Table B holds the same points as the rows below and some others, measured another way and shuffled. Each row below is followed by which row of B it is.
B:
0: [   9 -285 -364  234   34  -97  101 -174 -150 -331  172  -80 -102  -21
  -45  167  -41 -141  185  197   39  -83 -178 -179 -324 -269  293  554
  229  469 -136]
1: [-129  190   35   54   49 -498 -251  291  -22  -11 -203   97  157  116
 -112    3 -236  151 -146   72  186  316  -13  -39   99  191  -16 -575
  397 -340   62]
2: [  -8  -29   13   19  188    3   11   -6   -6 -114  -14 -117 -160  -24
   37   55  -82  157   97   34   21   35   42  152  -42 -135   35  175
   57   34  -35]
3: [ -62   79 -187  -22   64 -371    3   95 -160 -234   65   45  -14  267
    5  -26    8  -44   63   93  244   92  -92 -233  -40   81   90  145
  270   24    4]
4: [  46 -334  -10 -438  204  137   20 -320  126 -277 -204  -56  -62  728
 -234  475  112  211  187  170    2  -57  -63  417  -65  -86  -21  521
 -111 -214   65]
5: [-209 -251  100   37   93  160  244 -144  -35 -165    8 -218 -152  -11
 -145   40  -45  -12  195  -15   30 -286  -26   80  -67 -189   79  293
 -106  249  -35]
6: [-245    9  101  288   96  166  -61   91   48  -56 -114 -279  -98 -398
    8 -126 -201  -13    3  -70  -26 -156  121   95  -19 -274   27  -76
  -44  221 -105]
7: [-223  -45  199  160  -10  305  247    0  122   -9  -18 -128 -218 -436
  -45 -287   27   30    4  -97   19 -262  198  103  -48  -85  -33   61
 -100  130  -38]
8: [-125   22 -256   92   12 -370  146   83 -267 -319  254   18  -89  147
   56 -144   57 -182  114  100  290  -41  -97 -457 -150   41  153  358
  285  259  -43]
9: [-228 -212  -98  190   43  202  350 -120  -98 -286  164 -229 -302 -225
  -11 -167  100 -203  221   22   60 -388   33 -174 -230 -228  202  637
  -89  547 -101]
10: [-218  270  177  -27   57 -354 -115  275    3   32 -118   22  174  151
  -70 -160 -192  156 -131 -122  219  102   22  -11  308  161 -259 -650
  126 -384   62]
11: [  26  183  176 -112  -15  207  115    2  233  112 -172   93  -95 -157
  -20 -224  130  175  -73 -120   95   15  135  293  118  116 -111 -134
   -8 -256   55]
12: [-140 -156  115 -145   47  -68  249  -55   37 -131   30   44  -84  229
 -187   -1   55  175   52   40  110 -108   42   69    4  115 -123   73
   15 -192   66]
13: [-214   41   82  -35  151  -94  118   81   91  -91  -64  -90  -33  124
 -109 -114  -56  195    2  -77   35 -126   73  113  216   -2 -262 -220
 -156 -191   34]
14: [-200 -205    6   98  -45 -223  161   19   66 -129   26  102   46   57
 -279   -6  -80  155  -75  102   55  -66   20  -39  -48   93 -141 -223
  151 -188   22]
15: [  35  -21   71 -145  236  -77   21  -24   34  -77  -65  -59 -102  211
  -32  142  -79  302   93   19   20   98   11  274   83  -40  -85   36
    9 -201   33]
16: [-100  121  131  -16  -57  -24   88   70  113   43 -100   90   18  -72
  -97 -195   17   95  -87  -82  155   -3   59   80  104  137 -107 -269
   99 -216   43]
17: [ -21  -54  251 -322  137  132  -30 -155   56  -29 -194 -104   55  415
 -124  236  -62  166  125  -96  125  -35  -84  383  173  -66  -89   18
  -81 -219   49]
18: [-129  135   -6  101  273  -12 -142  135   89  -94 -151 -237  -86  -68
   63  -37 -174  179    3  -52  -60   -4  113  210  148 -221 -139 -130
 -127  -34  -51]
19: [ 151 -146  111 -491  217  319  233 -323   74 -151 -103  -65 -271  471
  -39  226  251  188  289   14   76  -78  -22  436  -12  -30   73  706
 -170  -77   79]
20: [-194  174 -286  370  -27 -288  -85  183 -100 -197  149  -67  126 -167
   82 -250 -146 -177  -81  -51  157  -91  -66 -359   47 -173  -89 -186
  151  222 -142]
21: [  49   39  -74 -120   61 -103   62  -70  146  -12 -238   72   68  205
 -196   75    3  160   34  -16   44   73 -139  253  171   50  -21 -198
   31 -196   64]
22: [-114  354  177  166   32 -392 -125  373   16  184 -201   87   58 -297
  -31 -248 -248  200 -166  -73  163  322   60   19  195  228   -9 -777
  355 -302   65]
23: [ -36  116 -144  -35  223 -280 -342  105  -69 -219  -93 -123   99  374
   68  194 -188   79   14   60  116  166  -65   39   76 -158  -63  -19
  141 -101  -47]
24: [-221  201  294  -34   13 -196 -107  268 -143  -29  -31   -6  -53  -13
   69 -191  -91    1  -57  -22  344  129  144 -149  -25  197   50 -133
  341 -151   44]
25: [-224 -298 -434  389  171 -355  -27   39 -286 -488  115 -255 -169  -12
  -47  176 -188 -212  203  316   12  -64 -111 -393 -400 -310  408  549
  278  614 -146]
26: [  56  202  159 -435  132  -65   94   15  304  113 -440  171   -3  397
 -232   -4  143  384  -28  -61   72  179   25  490  348  330 -172 -372
  -80 -632  218]
27: [ -61  407  417 -117 -174  110   97  187  269  334 -258  238   42 -306
  -62 -464   91  187 -241 -258  247  102  185  246  285  381 -207 -685
  123 -521  131]
28: [-125   51   27  159  199  135 -210   65  117  -72 -216 -261  -56 -175
   29   31 -204  101   -7  -37  -75  -30   98  260   49 -298  -39  -83
  -77   57  -86]
29: [ 119 -262  -70 -329   18  303  162 -353  198 -179 -244   65 -145  359
 -225  253  279   58  155  147   35  -75  -50  362 -177   -1  177  598
  -14  -47   63]
30: [-251   67   63  202   -2  329  140   33  195  -24 -215 -187 -163 -442
  -60 -319   50  -86  -10 -119  -17 -283  158  126   23 -148   30   -5
 -186  211  -46]
31: [ -77 -254 -208   87  204   22    0 -131  113 -227 -272 -196 -107   84
 -224  270  -97   84  148  169 -164  -63  -69  252 -101 -256  180  217
  -60  177  -33]
32: [-108  265  376 -106  193  -15 -278  137  -37  100 -145 -217  150  129
   97   35 -319  180    3 -262  177   77  -13  286  360 -140 -226 -459
  -21 -249  -16]
33: [ -34  -54 -251  147   56  138   21 -192 -184 -263   71 -280  -26   10
   86   66  -40 -330  267  -67  133 -242 -262 -106  -80 -422  275  540
  -12  629 -168]
34: [ -47  -32  219 -276  -87  345  370 -162  307   60 -228  143 -157   15
 -233 -191  314  144    0  -74   89 -174  128  339   61  228  -77   79
 -134 -269  130]
35: [-256  231  238   45   58 -127 -345  228   41   25 -192 -130  252   80
  -19  -52 -301   77 -161 -163  173   33   49   98  277  -73 -275 -620
   62 -286  -23]
36: [ -71 -210 -142 -210  136  162   56 -196  -20 -370 -119 -143 -218  392
  -64  190  203 -120  219  177  105 -150   -1   61 -244 -120  250  819
  -15  219   -5]
37: [ -52   70  111  -66  127  216  281  -45   71   -3 -154 -122 -292 -180
  -18 -181  118   55  172  -94   50 -114   52  212   49   -9  157  227
 -115  140   41]
38: [-101  194  -91  -45  -29 -150   24   93  -68 -139  -59   39  -18  119
   18 -191  109 -152   25  -15  287    5  -40 -179   11  112  117  106
  188   48   20]
39: [-161   11  -63   85   20  -68  135   91  240  -41 -282   61  -98 -141
 -241 -162   53  137  -84   73  -39  -12  112  130   18  128   -3 -227
   24 -152   69]
40: [  47  -31  -26  -79   41  251   28 -139  281  -70  -94   26  -21   45
  -57    0   96  195  -63  -30  -36  -95   95  336   54 -118 -250   58
 -135 -209  -28]
41: [-127   94  293 -122  -41  -61   79   80  -49   29  -31   56  -15   44
  -54 -131  -15   58   -6  -79  287   31   43    8   48  188   -2 -127
  213 -183   64]
42: [ -98  104  264 -208   20  298  188   -2  159   42 -323  -14 -275 -110
  -77 -211  225   31   63  -43  143  -52  179  253  -26  186  190  204
   -5  -71  116]
43: [  23 -307 -219   74   60   25  191 -222  -82 -293  159  -62 -171   56
  -59  159   39  -30  194  160   33 -118 -101  -38 -277 -203  192  602
  120  315  -86]
44: [  22 -304   -9 -207   69  214   97 -301  112 -193 -119  -42  -56  341
 -201  292   80   92  143   97   13 -128  -69  301 -110 -132   38  417
  -44  -23    5]
45: [-280  -52 -131  307  178 -278   12  194 -138 -262   72 -204 -156 -153
    4  -91 -191   -6   59  114   28  -61   74 -226 -119 -149   81   75
  120  248  -77]
46: [   3  169  258 -212   60   83  207   46  365  200 -284  164  -74  -45
 -182 -201   96  435 -122 -125   -6   70  170  478  300  261 -302 -488
 -117 -583  153]
47: [-220   41   42  210  -55  -57  -86  117   24  -92   45  -46   90 -152
  -18 -158 -139  -16 -131  -46  131  -95   81  -98    4  -92 -171 -228
  123  -33  -82]
48: [  98 -127  -62 -138  180   19   15 -146  146  -89 -249  -26  -88  205
 -166  259  -17  240  110  105  -63  102  -61  384   -7  -70   83  126
   21 -123   40]
49: [-282   18   82  376  149   51   50  127 -131 -101  111 -355 -154 -455
  109 -198 -262  -59   99 -121   23 -217   65  -91   -2 -336   35    9
  -44  406 -146]
50: [ -87  -32   72 -133  -12  226  243  -84  -15 -207  180   -3 -250   44
   93 -208  261  -53   76   -6  223 -214  161  -70 -162   25  -26  589
    6   76  -19]
51: [ -39  -39  -97   11   66  -55  199   -3  -99 -243  231   10 -252    0
  103 -141  135   10   89   89  165  -60   93 -167 -198    8   48  495
  149  125  -38]
52: [-163  173 -165  207  -17 -378 -373  200  -46 -140  -67  -19  324  135
  -21    6 -272  -71 -162   -8  188  101 -107 -175  117 -111 -137 -464
  264  -95  -88]
53: [-232  130   75   83  -44 -236   40  218   96   26 -298   80    2 -127
 -225 -206  -46   41 -103   31  135   86   60  -19   55  244   93 -434
  223 -170   98]
54: [-158 -339  -12 -162  219   46  126 -131  115 -281 -214 -124 -225  331
 -265  259   55  184  148  227  -81 -104   90  249 -162  -42   79  409
  -84  -57   63]
55: [-109 -205 -279  173  223 -449 -213   28 -355 -410  131 -224   13  320
   10  360 -306  -95  207  228  125   92 -218 -265 -224 -288  266  360
  336  352 -120]
56: [ 154  326 -124  -71   25 -434  -38  171  -39  -27  152  266   82  163
  133 -161   13  204 -112  -25  269  305  -43 -101  152  217 -200 -263
  339 -365   28]
57: [ -50  204  194   11   41  193    9   45  178  142 -256  -67  -38 -255
  -21 -181  -46  112  -30 -182   53   -9   63  306  189  -36  -40 -286
  -46 -102   15]
58: [-150 -107 -322  220  -37 -473 -104   64 -300 -388  311    7  136  239
   16   64 -143 -205   25  165  272   -5 -169 -510 -207 -112   64  209
  410  232 -125]
59: [-115   32 -649  298   80 -539 -115  140 -440 -588  352 -101  -91  194
  232  -43    3 -425  153  260  297   11 -166 -752 -360 -192  353  735
  434  623 -175]
60: [  59 -166    9 -120   -7  305  177 -228  186  -96  -88   36 -158   14
 -110   46  180   94   63   52   21 -106   51  272 -138  -51   39  379
  -12  -24    2]
61: [ -49  -89  -95 -299  154 -172  292  -22  -28 -295   10   91 -313  424
  -86  -14  288  124  154  202  162    7   88  -44 -147  247   98  568
   89 -117  121]
62: [-287   78 -191  308 -136 -221  -68  209 -260 -358  333  -26  -51 -140
  193 -324   28 -371  -76   97  363 -130  107 -654 -315  -44   90  363
  383  344 -147]
63: [ 217 -184 -269  -44   56  200  -21 -344  -75 -276  162  -86  -34  216
  102  277   53  -99  208   53   94  -83 -214   88 -195 -372  140  721
   84  326 -151]
64: [-157  142   -6  128   29 -351   58  231  -31  -52    8   71  -27  -93
  -47 -215  -88  109  -76   19  157  107   54 -148   49  157  -47 -303
  241 -140   28]
65: [-347  449  175  287 -146 -221 -125  480   10   76  -89   59   24 -481
   89 -597  -82 -108 -288 -120  311   69  255 -311   69  236  -63 -588
  325 -131    2]
66: [-119  -44 -288  300  -87  -10   58  -70 -265 -320  302 -152  -28 -144
  148 -130   -7 -414  143   -8  250 -247 -163 -438 -230 -306  225  536
  193  636 -200]
67: [  31   73   78   72   -2  -94  -59   13  -47    7  113   22  106  -48
   52  -11 -172  110  -29  -95  167   75  -74   44   76  -83 -120 -202
  208  -93  -64]
68: [-178  299   11  120 -126 -236  -23  214 -192  -73   95   35   66  -99
  114 -345  -17 -246  -44 -110  407    5  -43 -382   29  111   83 -109
  327  118  -35]
69: [ -79 -165   89  -21  139  119  165 -109  126  -75  -71 -103 -117   11
 -147   66  -51  229   78   -7  -63 -125   42  287   36 -120 -106   45
 -126  -66    0]
70: [-104 -124 -217   94  -78 -107  148  -43  -54 -288  175   74  -69   59
  -46  -96  124 -119   15  130  173 -124    1 -262 -224   -3   48  365
  196  149  -58]
71: [-148  -79  -78  -31   30    6  343  -39  -67 -262  170  -16 -264   49
   -5 -207  220  -68  131   54  169 -217   75 -187 -148   49   59  518
   13  179    0]

[ -85  219 -125   13 -321 -129   24 -108  -22   83  213   98  -87 -227
  -43  263  129  169   85  137  136  156 -131   50   73 -203 -155  155
 -143  -55] | 65
[-103  329  342 -603 -134   94  -28 -101   40  188   83   34 -137 -254
  164 -132  -39  193 -474  295  103  -93  120   99 -141 -194    0   51
    1 -158] | 12
[   0 -470 -308  -29  147 -175  -76  -23  -74 -366  -87  -34  113  125
 -238   32  245  114  -92  316   48  121 -191  308  160  199  194    2
   74  283] | 32
[  11 -315 -177  186  119 -130   -2   26  -72 -323 -222  -45  264  144
 -191   -1    7    3  302   35   32   46 -178   82  149  194  -39   -6
  -45  174] | 27
[  67  183   35 -317   48  -28  103   98 -214  236   32  -44   63  293
   73 -242 -278  114 -380  366   99 -136  112 -142 -261 -130   98   21
 -173  242] | 35
[   7  269  164 -261   17 -104    6   -2   38  172  230   74  -37    4
   70 -149 -258  103 -114  118   69   57   43 -100 -130 -195   37  149
  -95  107] | 7
[ 212 -510 -121  299   45   35   32  132  -63 -368  -89   11  399   59
  -55 -133  142 -310  612  -79 -272    8 -340   -1  319  338    3   -5
 -152  196] | 40
[-267   56  321 -515   83  201  206  -13   37  -24 -324 -221   32  244
  -27 -458 -159   20 -580  329   -1 -134  279   -6 -328 -294  -53  101
  -22  161] | 64
[  50   34   80 -106   97  142  189  189 -125   16 -114 -191  182  336
   58 -319 -201  -92  -23  194 -130 -145   56 -159 -107  -75   -8    0
  -89  283] | 29
[ -18  288  111 -102   52   11   94   62   44  156  149  -39  -48  160
   49 -236 -281   51  -85  104   -8   99   98 -217 -180 -235   21  144
  -72  239] | 6
[ 246 -415 -230  251   94  333   18  171 -181 -340 -206 -149  258  150
   63 -213  293 -232  212  167 -288  -44 -216  -19  292  423  175 -192
   88  289] | 4
[ -94 -129 -226  452 -225  -12 -176 -197  146 -352 -107  104  -10 -471
 -174  358  388  130  532 -159   71  359 -302  177  377  265 -179  -18
   75 -196] | 3
[-205 -105  -58  189 -123  280    5 -218   -6 -415 -455  -61   94 -190
  -53  -12  306  -69   56  -26   76   69  -47   18  247   77 -199   -2
  157  -99] | 26
[-202    3  203 -337   40  271  180  -18   70 -240 -126 -236    2   79
   46 -288  140 -130 -274  226 -158  -77   92   82   61 -310  -42  161
  204  177] | 48
[ -67  -40  200 -174  259    3   33  -83   11 -205 -193   20  193  198
    5 -414 -285 -138 -133  -26   82  -35   95 -178  -43 -101   24  175
   23  203] | 56
[ -59   19 -303  360 -150 -347  -91 -114  -25  -41   -7  160   52 -100
 -254  325  -51  274  371  -41  291  294 -196    9   43   95 -160   57
 -224   -9] | 38
[ -66   19  255 -305  -75  226   28   29   59  -76 -156 -129   49 -168
   78 -140  101   41  -68  183 -115 -109   -4  154   24   43  -72  -71
   39 -103] | 58
[  12   95  -55  101    1   83   86   21  -54   25  -23  -16   49  171
    9 -210 -127  -33  -24   87    8  107   27 -245  -89  -71    9   82
 -108  243] | 23
[  -7  -55  -46  -46   98 -218  -43  -11   14  -27   21   63   70   97
 -139  -71 -178  151    2  111  122  142  -51    7  -97   33   57   71
 -128  175] | 9
[ -29  470  224 -435  121 -159  -51  -15   15  334  191   59 -137   82
   83 -194 -466  315 -416  224  240   32  198 -124 -335 -220  109   85
  -53  104] | 5
[  96 -238 -378  589  129  -21  -32  112   88 -301   53  -81   56  142
 -190   23  112  -13  535  -63 -165  395 -243  -57  226  235  101    2
   76  394] | 25
[-154 -138  205 -319   -6  307   64 -108  -42 -191 -447  -94  122   11
   25 -363   89  -64 -423  233   11 -135  125   24  -86   31  -33  -27
    9   -4] | 13
[ -27 -172  -81  209 -182  -93 -166  -97  238 -254  128  114  -26 -475
 -141  280  327  119  508  -83  -66  328 -330  274  316  218  -79   27
    8 -147] | 69
[ -88  377 -121  119 -186   31  -12 -144   -9   28  159   58 -165 -175
   53  143   65  134    6   50  160  205  -31 -120  111 -217  -86  140
   80   23] | 42
[ -76    6 -219  377 -238  -82  -50  -79  183 -223  220   39  -85 -350
 -142  364  326   87  571  -96  -62  371 -307  153  355  -23 -160  134
   52  -22] | 31
[-107  422  376 -695 -264 -135  112   11   39  434  316   47 -114 -170
   97  -39 -199  241 -346  350   73 -117   93  105 -306 -417 -120  173
 -297 -128] | 47
[-160 -107  203 -164 -103  348   26 -119   52 -226 -404  -82   81 -181
   27 -233  200  -61 -176  111  -47  -41   41   57   29   97 -109  -50
   40 -116] | 71
[-205   83  235 -366  -65  213   31 -147  157 -153  -10  -57 -122 -203
   63 -188  192  -10 -331  186  -52   54   66  119   55 -234   -8  158
  177    1] | 15
[ -83 -461 -147  330 -135  119 -103 -171  127 -620 -241   33  170 -400
 -148  170  542 -140  518 -140 -109  199 -355  269  533  296 -142   18
  140 -123] | 46
[-203  124 -120  -97 -222  -66   36 -128    6 -120   66  -47 -112 -200
  -93  273  267  200  -37  225  118  104 -100  233  165 -240 -147  133
   88  -34] | 53
[-103  180  137 -284   98  423  156    0  -82 -175 -162 -261  -25  160
  197 -355   90 -129 -419  276 -104 -151  168  -84   78 -257   51   55
  336  226] | 1
[-186  619  460 -539  -67 -113   14 -111  100  316  106   62 -114 -161
  124 -112 -443  265 -278   75  252  -70  212  -81 -275 -396 -176  169
  -88 -182] | 66
[  73   -3 -215  318  169  -69  -69  102  102  -78  100  -53  -50  142
 -132  -42 -102  152  248   30  -40  345  -94  -79   10  154  149  -19
   57  338] | 55
[  64 -160  -58  294 -203  163  -95   40  136 -257  -33  -40   71 -418
  -25  211  374   18  622  -75 -219  161 -327  211  371  351 -123 -143
   43 -167] | 44
[ -73  120   33   50 -117 -191   -1  -70   98    9  113  112   30 -139
  -89   75 -112  100  264  -57   95  178 -105  -26    5 -112 -155  167
 -178  -16] | 11
[ -44  -41 -212  214 -128 -275   55   -3    6  -41  127   64   73   27
 -210  171  -22  102  335   39   75  224 -187   12   36  -92 -126  165
 -239  145] | 39
